Below is a small trained network, with its code and all its weights. Each question gives an input and a class and asks what happens when units are switched off, that is, made to give their printed mean instead of their output.

import numpy as np


def w(rows, s, z=0):
    codes = np.array(rows[::2]) - 128.0
    scale = np.full(codes.shape[1], s)
    scale[-1] = z or s
    return codes * scale


def norm(h):
    return h / np.sqrt((h * h).mean(-1, keepdims=True) + 1e-5)


def f(y):
    return np.maximum(y, 0)


def log_softmax(a):
    a = a - a.max(-1, keepdims=True)
    return a - np.log(np.exp(a).sum(-1, keepdims=True))


def net(x, mask):
    res = np.array(x, float).reshape(1, 4) / 4 @ E
    u = 0
    for l in range(3):
        y = f(norm(res) @ A[l][:, :-1].T + A[l][:, -1])
        res = res + np.where(mask[u : u + 8], y, B[l][:, -1]) @ B[l][:, :-1]
        u += 8
    return log_softmax(norm(res)[-1] @ U[:, :-1].T + U[:, -1])


A, B = {}, {}
E = w([
[177,109,245,159,88,153,217,156,99,164],'x0',
[17,149,103,143,105,119,219,244,253,111],'x1',
[134,135,170,124,28,54,55,195,116,101],'x2',
[225,75,82,151,54,191,162,100,200,18],'x3',
],0.0033)
A[0] = w([
[159,61,146,154,65,199,151,115,116,53,51],'L0N1',
[119,137,65,160,215,173,229,116,144,154,34],'L0N2',
[118,178,164,184,2,70,59,188,141,123,49],'L0N3',
[70,152,135,170,103,146,163,197,214,139,45],'L0N4',
[142,145,97,178,203,185,185,61,94,142,40],'L0N5',
[120,99,69,103,109,161,92,101,147,60,109],'L0N6',
[104,113,109,177,90,117,162,137,176,91,83],'L0N7',
[144,96,99,140,73,167,157,96,158,65,3],'L0N8',
],0.0038,0.0043)
B[0] = w([
[200,186,109,123,175,36,111,96,190,193,224],'L0N1',
[47,105,253,20,165,157,81,61,239,67,216],'L0N2',
[90,65,229,34,227,167,116,30,226,74,254],'L0N3',
[129,79,8,40,78,170,157,149,108,199,251],'L0N4',
[107,115,242,104,173,155,23,77,194,113,206],'L0N5',
[155,189,186,197,148,53,138,100,142,205,251],'L0N6',
[156,179,118,81,172,88,141,151,140,200,206],'L0N7',
[221,177,109,115,169,36,165,130,182,159,172],'L0N8',
],0.0036,0.0019)
A[1] = w([
[147,116,178,116,162,113,182,144,130,146,128],'L1N1',
[113,129,71,62,176,98,94,105,159,129,132],'L1N2',
[77,130,126,160,108,138,176,217,186,89,2],'L1N3',
[164,157,173,118,163,104,93,84,123,152,190],'L1N4',
[89,155,2,163,149,130,75,127,118,17,10],'L1N5',
[101,137,119,128,119,139,147,150,140,105,33],'L1N6',
[174,92,205,176,86,190,236,177,104,127,67],'L1N7',
[26,184,131,143,156,94,133,170,116,199,33],'L1N8',
],0.0052,0.003)
B[1] = w([
[74,141,76,155,133,132,59,115,154,149,182],'L1N1',
[99,133,189,197,84,155,162,131,115,157,235],'L1N2',
[68,122,49,87,117,167,160,137,70,45,178],'L1N3',
[91,99,77,107,87,165,200,207,127,160,254],'L1N4',
[33,165,217,255,65,75,143,57,110,157,166],'L1N5',
[133,129,114,99,107,132,148,125,99,115,134],'L1N6',
[6,199,118,245,104,76,56,47,136,146,182],'L1N7',
[248,174,121,121,139,100,179,141,184,130,212],'L1N8',
],0.0051,0.0047)
A[2] = w([
[181,103,54,199,103,169,136,104,196,3,82],'L2N1',
[204,92,118,132,110,163,59,96,1,126,39],'L2N2',
[125,97,193,83,39,45,40,202,117,47,59],'L2N3',
[151,120,171,166,149,176,130,50,73,146,103],'L2N4',
[104,92,192,70,184,130,72,87,150,62,154],'L2N5',
[106,162,160,74,248,86,106,182,62,202,64],'L2N6',
[116,60,99,109,88,169,197,187,127,149,83],'L2N7',
[94,172,123,138,104,136,152,151,177,189,255],'L2N8',
],0.0057,0.0029)
B[2] = w([
[164,205,186,93,173,65,143,179,114,169,175],'L2N1',
[60,92,36,81,86,134,179,216,105,99,169],'L2N2',
[82,141,149,128,254,219,177,56,197,148,167],'L2N3',
[48,149,116,104,115,99,121,163,174,75,168],'L2N4',
[173,66,187,105,137,181,76,138,117,153,148],'L2N5',
[205,168,124,157,96,95,158,113,221,70,182],'L2N6',
[142,91,90,111,125,150,109,141,86,139,155],'L2N7',
[176,83,125,119,100,129,73,103,37,94,254],'L2N8',
],0.0058,0.008)
U = w([
[77,123,34,60,89,135,179,193,110,98,160],'0',
[247,199,138,127,131,59,159,130,168,131,173],'1',
[85,111,192,84,202,199,127,87,195,120,152],'2',
[55,155,152,223,82,91,95,79,90,132,154],'3',
[192,52,113,135,117,157,74,125,57,159,156],'4',
[146,103,115,175,203,124,111,167,107,148,9],'5',
[145,97,116,179,202,121,111,171,109,145,2],'6',
[138,116,123,174,173,136,94,196,118,162,22],'7',
],0.014,0.0063)

Each question gives the input, the list of numbers given to net, and the class t.
The units are the neurons (one row each of A and B). Each row of codes is followed by its name. A weight is (code - 128) times the scale printed after its matrix; where a second scale follows, it is the last column's (A, B and U).
mask holds one flag per neuron, layer by layer. A switched-off neuron (its flag False) gives its mean, the last column of its row in B, instead of its output. The means were averaged over made-up inputs and are rounded, as every weight is.
A unit's drop is (log p(t) with every unit on - log p(t) with that unit switched off) / (log p(t) with every unit on - log p(t) with every unit switched off).
The circuit of an input: a set's keep is (log p(t) with only the set's units on - log p(t) with every unit switched off) / (log p(t) with every unit on - log p(t) with every unit switched off). Starting from the 12 units with the biggest drops (on a tie, the unit counted first), units are removed one at a time, each time the one whose removal leaves the highest keep (on an exact tie, the one counted first), for as long as the keep stays at least 0.8.
units of the circuit, in order: the units of the circuit, biggest drop first
most important unit: the unit with the biggest drop
top k neurons: the k neurons with the biggest drops, biggest first
k most important neurons of layer l: the k neurons of layer l with the biggest drops, biggest first
input [-8,0,-7,-5], class 3: top 2 neurons -> [L1N2, L0N3]
input [0,4,2,-6], class 1: units of the circuit, in order -> [L1N8]
input [-2,3,-3,1], class 4: 2 most important neurons of layer 2 -> [L2N8, L2N3]
input [-5,4,-7,-7], class 1: units of the circuit, in order -> [L1N8, L2N6]
input [-7,4,3,-7], class 1: 2 most important neurons of layer 1 -> [L1N8, L1N7]
input [4,-4,-1,-3], class 0: top 2 neurons -> [L1N5, L1N2]
input [-8,2,8,-3], class 2: top 2 neurons -> [L2N3, L0N3]
input [-4,2,-8,-8], class 1: top 2 neurons -> [L1N8, L2N6]
input [-1,-6,-5,7], class 1: top 2 neurons -> [L2N1, L0N1]
input [8,-6,8,5], class 2: top 3 neurons -> [L2N3, L0N3, L1N2]
input [1,4,5,2], class 2: top 3 neurons -> [L0N3, L1N4, L2N3]
input [6,1,-5,5], class 3: top 2 neurons -> [L1N7, L1N8]
input [0,-8,4,8], class 0: top 3 neurons -> [L2N2, L1N8, L2N6]
input [-6,0,8,-3], class 2: top 2 neurons -> [L2N3, L0N3]
input [-5,-2,0,5], class 1: 3 most important neurons of layer 0 -> [L0N6, L0N8, L0N1]
input [6,-3,0,-7], class 1: most important unit -> L2N6
input [1,2,-6,-6], class 1: 2 most important neurons of layer 2 -> [L2N6, L2N3]
input [7,6,7,3], class 2: top 2 neurons -> [L0N3, L2N3]
input [-4,0,-3,-3], class 3: top 4 neurons -> [L1N2, L0N6, L1N5, L0N7]
input [-7,3,-6,2], class 3: most important unit -> L1N5
input [4,-7,-7,5], class 0: units of the circuit, in order -> [L2N2, L2N4]
input [-8,6,4,7], class 3: top 3 neurons -> [L1N5, L1N8, L1N4]
input [8,-7,4,-2], class 3: top 2 neurons -> [L1N7, L1N3]
input [-3,-2,-1,-3], class 4: top 4 neurons -> [L1N4, L1N7, L2N8, L1N2]
input [-1,5,-2,-7], class 1: 2 most important neurons of layer 1 -> [L1N8, L1N4]
input [-5,-1,1,4], class 3: 3 most important neurons of layer 1 -> [L1N5, L1N8, L1N2]
input [-5,2,7,-2], class 2: most important neuron of layer 2 -> [L2N3]
input [-8,2,-7,-5], class 3: 2 most important neurons of layer 2 -> [L2N3, L2N8]
input [4,-4,-1,-2], class 0: 2 most important neurons of layer 2 -> [L2N4, L2N2]
input [2,6,-6,-8], class 1: 2 most important neurons of layer 1 -> [L1N8, L1N4]
